[  0   2  -4 -14 -18  12  10  -8   0  -2 -11  24   4   1   0  -1  -6   2
  -5  -5   4  17  -3   0  -7  10 -19 -28   0   3   3  14]
U, PF
[  0  -3  -5  -4 -10   4  23  -1  -4  -1   3  19  -4   6  -5  -6 -31   1
 -21   2   3  16  -3   2   7   4  -5 -16  -6   1  -6   9]
U, QL
[  2 -10 -15   7 -23   4   8 -16  -8   8 -12  21  -1   3   3  -1 -11 -11
   7  -2   1  15 -16  13  32  13 -39 -26   0 -16  -3  18]
U, QL
[ 16   2  -8  -9 -20  -5  11  -7   3 -14  -9  31   8  -1  -4   4  -2   5
 -12   1  13  18 -10   1  -5  17 -18 -17   0  -2  -3  28]
W, PF
[ 23   1 -11  -5 -21  -4  15 -13  -4 -11  -2  27   3  -6  -3   0  -1 -10
  -9   0  12  23 -10   1  14  15 -18 -17  -2  -3   0  29]
W, PF
[-10  -5  -7   6 -30  11  16   6  -8   1 -16  28  -8   8   0  -9 -24   8
   6  -3  10  13 -13 -10 -10  19 -44 -32 -12 -31   4   8]
U, QL
[  3   0 -10   2 -23  -3  20  -6  -8  -2 -10  25  -9   5   4  -8 -17   2
  -6   1  14  19 -14   2   1  14 -26 -28  -6 -11  -3  22]
U, PF
[  4  -8 -13  -5 -12   1   9 -25  -1   9  -7  14   3   0   6   5  -7 -15
  -9  -4   2  15  -8  19  37   3 -17 -17   3   8  -4  19]
W, Jc
[ 29 -13 -14   2 -29  12  -1 -16  -7  -7 -11  17  14  -2   3   9  17  -9
  15  -3   3  20 -15  -4  41  20 -47 -13  -6 -12   7  27]
U, PF
[ 28   1  -4  -6 -30   2  19   2  -4 -21  -8  31   5   2 -10  -5  -1   5
  -9   0  18  27 -14 -17  -8  27 -29 -15 -12 -16  11  30]
U, PF
[ 20 -10 -13  -2 -25   5  -2 -15  -4  -6  -7  19  16  -3   4   9  13  -4
   8  -1   3  14  -6   2  30  15 -33 -15   0  -7   3  25]
U, PF
[-28  -2  -7 -18 -18  18  -2 -25  -1  17 -18  18   2   1  12  -1 -16  -6
  -5 -11  -1  14 -11  24   3   1 -34 -52   8   9  -5  13]
U, Jc
[ 17  -5  -8  -1 -15  -7  19  -8   0  -8  -2  23   2   2   0   1 -11  -5
 -16   9   6  16  -9   5  15  12 -16 -13  -2  -2  -5  25]
W, PF
[  6  -1  -7  -3 -13  -3   9 -23  -2   6  -6  12  -2   3   0  -1  -1 -18
  -4  -3   9  11 -12  16  13   4 -15 -16   2   5  -4  23]
W, Jc
[  6  -6 -21  -3 -29  -1  -2  -7  -6  -8  -9  38   8  -1   8   6  -1   2
   3   1   7  16  -8   9   7  18 -44 -28   3 -13  -5  28]
U, PF
[  1 -16  -4   2 -20  14  22  -4  -9   6 -11  26   1   4  -1  -2 -33  -2
 -16   2  -6  20  -6   6  33   9 -26 -23  -7  -6  -7  15]
U, QL
[ 34   2 -14   9 -25 -26  16  -2  -4 -23   4  34   2  -3  -1   3   6   0
  -6   7  15  15 -12  -3   5  21  -9   1  -1  -9  -5  39]
W, PF
[  6 -11  -5   3 -39  20  16 -17 -10   8 -23  22  -4   8   1  -8 -16 -13
   9  -8  11  27 -21  -2  33  19 -60 -41  -9 -22   5  23]
U, QL
[ 31   4 -15  -7 -28 -11   6  -9  -4 -20  -5  33  12  -5   2   7  16   3
  -2   2  14  18  -8  -6  -7  18 -23 -12   1  -7   2  35]
W, PF
[ -1  -4 -12 -15 -30  15   2 -14  -8  -2 -14  27  15  -1   6  10  -3   4
   0  -1  -4  18 -11   7   4  14 -37 -37   3  -1   3  21]
U, PF
[-14  -3 -11  -3 -26   6   4  -5  -5   1 -18  35   1   2   4  -3 -13   6
  -5   1   3  16 -11  10  -7  15 -41 -35   3 -17  -1  17]
U, PF
[ 14  17  -4  -9 -23 -14  19  16   5 -26   0  38   1  -4  -6  -6  -6  12
 -22   5  20  18 -11  -1 -42  16  -2 -20   3   3  -1  35]
W, PF
